Here is a tiny trained network, its code and every weight. The questions are about switching its units off for an input and a class, where a switched-off unit gives its printed mean instead of its output.

import numpy as np


def w(rows, s, z=0):
    codes = np.array(rows[::2]) - 128.0
    scale = np.full(codes.shape[1], s)
    scale[-1] = z or s
    return codes * scale


def norm(h):
    return h / np.sqrt((h * h).mean(-1, keepdims=True) + 1e-5)


def f(y):
    return y / 2 * (1 + np.tanh(0.7978845608 * (y + 0.044715 * y**3)))


def log_softmax(a):
    a = a - a.max(-1, keepdims=True)
    return a - np.log(np.exp(a).sum(-1, keepdims=True))


def net(x, mask):
    res = np.array(x, float).reshape(1, 7) / 4 @ E
    u = 0
    for l in range(3):
        y = f(norm(res) @ A[l][:, :-1].T + A[l][:, -1])
        res = res + np.where(mask[u : u + 7], y, B[l][:, -1]) @ B[l][:, :-1]
        u += 7
    return log_softmax(norm(res)[-1] @ U[:, :-1].T + U[:, -1])


A, B = {}, {}
E = w([
[115,113,178,112,91,144,163,57,137,71],'x0',
[80,181,159,255,147,39,135,87,126,175],'x1',
[183,183,191,188,148,131,193,130,105,165],'x2',
[119,63,106,153,159,172,90,146,159,106],'x3',
[141,173,154,105,152,112,136,62,66,118],'x4',
[140,164,158,120,42,112,87,208,175,103],'x5',
[159,111,29,78,93,157,49,123,119,201],'x6',
],0.0098)
A[0] = w([
[141,124,179,74,65,158,97,177,143,15,65],'0.n0',
[160,154,91,5,97,149,65,116,99,151,126],'0.n1',
[194,131,152,166,116,189,184,140,123,185,18],'0.n2',
[132,165,142,180,88,94,94,125,128,138,10],'0.n3',
[135,62,75,185,209,172,51,99,129,143,13],'0.n4',
[129,219,179,134,51,62,96,102,124,121,170],'0.n5',
[170,216,108,88,185,104,104,193,70,192,253],'0.n6',
],0.021,0.0017)
B[0] = w([
[128,64,194,60,249,134,162,169,239,140,243],'0.n0',
[214,60,77,86,159,200,46,77,96,69,252],'0.n1',
[61,153,158,114,166,90,179,198,152,175,185],'0.n2',
[107,161,120,129,85,143,138,150,98,199,184],'0.n3',
[80,172,112,130,55,103,189,181,27,151,222],'0.n4',
[84,174,92,145,72,108,154,112,15,138,230],'0.n5',
[41,123,161,89,136,125,194,225,172,193,229],'0.n6',
],0.015,0.016)
A[1] = w([
[108,84,110,51,81,134,111,196,149,121,47],'1.n0',
[35,89,95,111,147,30,43,159,141,27,55],'1.n1',
[180,146,140,174,95,136,114,146,180,196,128],'1.n2',
[154,60,41,141,88,170,39,133,158,113,25],'1.n3',
[82,171,87,105,100,40,70,131,140,101,3],'1.n4',
[144,214,141,155,51,77,111,179,192,129,102],'1.n5',
[119,119,157,124,127,104,84,167,255,170,60],'1.n6',
],0.018,0.0026)
B[1] = w([
[165,86,96,174,168,123,85,157,195,59,255],'1.n0',
[167,113,32,164,125,185,170,125,114,249,146],'1.n1',
[90,118,88,17,97,109,108,116,111,134,129],'1.n2',
[163,160,114,168,65,97,33,148,69,81,195],'1.n3',
[71,168,163,70,119,86,104,153,170,92,148],'1.n4',
[123,54,105,134,84,179,109,150,59,156,172],'1.n5',
[133,85,144,130,187,162,177,91,154,180,209],'1.n6',
],0.014,0.012)
A[2] = w([
[124,95,129,30,135,167,162,142,68,171,197],'2.n0',
[213,173,184,140,163,135,177,49,77,93,168],'2.n1',
[193,130,195,164,162,142,182,24,74,74,65],'2.n2',
[206,169,142,199,117,147,119,19,89,99,133],'2.n3',
[167,121,204,87,157,144,140,115,249,163,4],'2.n4',
[132,198,75,126,111,116,150,131,153,169,87],'2.n5',
[147,139,151,83,108,106,7,68,154,138,173],'2.n6',
],0.018,0.0031)
B[2] = w([
[147,94,171,207,123,112,79,6,207,130,254],'2.n0',
[161,215,122,90,100,88,152,77,151,67,142],'2.n1',
[120,209,190,117,133,127,122,51,113,92,143],'2.n2',
[142,241,205,82,142,124,106,138,203,108,146],'2.n3',
[137,214,126,140,175,135,205,124,205,170,212],'2.n4',
[180,86,109,170,72,53,176,93,134,126,161],'2.n5',
[141,164,102,186,66,94,149,72,102,53,156],'2.n6',
],0.014,0.017)
U = w([
[191,61,75,120,131,181,31,143,125,74,141],'0',
[145,206,166,121,119,119,119,74,140,90,8],'1',
[42,164,141,167,62,95,163,176,81,199,235],'2',
[130,69,158,112,234,170,161,183,246,165,101],'3',
],0.013,0.0016)

Each question gives the input, the list of numbers given to net, and the class t.
The units are the neurons (one row each of A and B). Each row of codes is followed by its name. A weight is (code - 128) times the scale printed after its matrix; where a second scale follows, it is the last column's (A, B and U).
mask holds one flag per neuron, layer by layer. A switched-off neuron (its flag False) gives its mean, the last column of its row in B, instead of its output. The means were averaged over made-up inputs and are rounded, as every weight is.
A unit's drop is (log p(t) with every unit on - log p(t) with that unit switched off) / (log p(t) with every unit on - log p(t) with every unit switched off).
The circuit of an input: a set's keep is (log p(t) with only the set's units on - log p(t) with every unit switched off) / (log p(t) with every unit on - log p(t) with every unit switched off). Starting from the 12 units with the biggest drops (on a tie, the unit counted first), units are removed one at a time, each time the one whose removal leaves the highest keep (on an exact tie, the one counted first), for as long as the keep stays at least 0.8.
units of the circuit, in order: the units of the circuit, biggest drop first
k most important neurons: the k neurons with the biggest drops, biggest first
k most important neurons of layer l: the k neurons of layer l with the biggest drops, biggest first
drop of u: that unit's drop, to one decimal
input [-4,2,-2,-3,-2,-7,-8], class 1: 3 most important neurons	0.n6; 0.n0; 0.n2
input [-1,1,0,-3,-8,-5,3], class 2: units of the circuit, in order	0.n4
input [-8,-5,-4,-1,1,-8,-6], class 2: 3 most important neurons	0.n4; 0.n0; 0.n1
input [5,-6,8,-8,-5,-6,8], class 0: 2 most important neurons of layer 1	1.n3; 1.n6
input [4,-8,-2,-7,3,-5,-2], class 1: 2 most important neurons of layer 1	1.n5; 1.n0
input [4,1,2,-1,1,-7,4], class 1: 3 most important neurons	0.n6; 2.n0; 0.n5
input [6,6,8,7,2,-4,-5], class 1: 2 most important neurons of layer 0	0.n6; 0.n4
input [7,3,3,8,5,8,-7], class 1: 3 most important neurons	0.n6; 0.n5; 0.n2
input [2,5,-5,-7,5,5,8], class 0: 2 most important neurons	0.n1; 0.n4
input [3,0,7,3,8,5,3], class 2: drop of 0.n5	0.6
input [-7,-4,-3,-3,4,-6,5], class 0: drop of 0.n1	0.9
input [-6,-6,-8,-5,-3,3,7], class 0: drop of 0.n1	2.2
input [-8,8,5,7,0,-6,6], class 2: drop of 0.n4	0.1
input [7,-5,-7,4,4,4,8], class 0: most important neuron of layer 1	1.n3
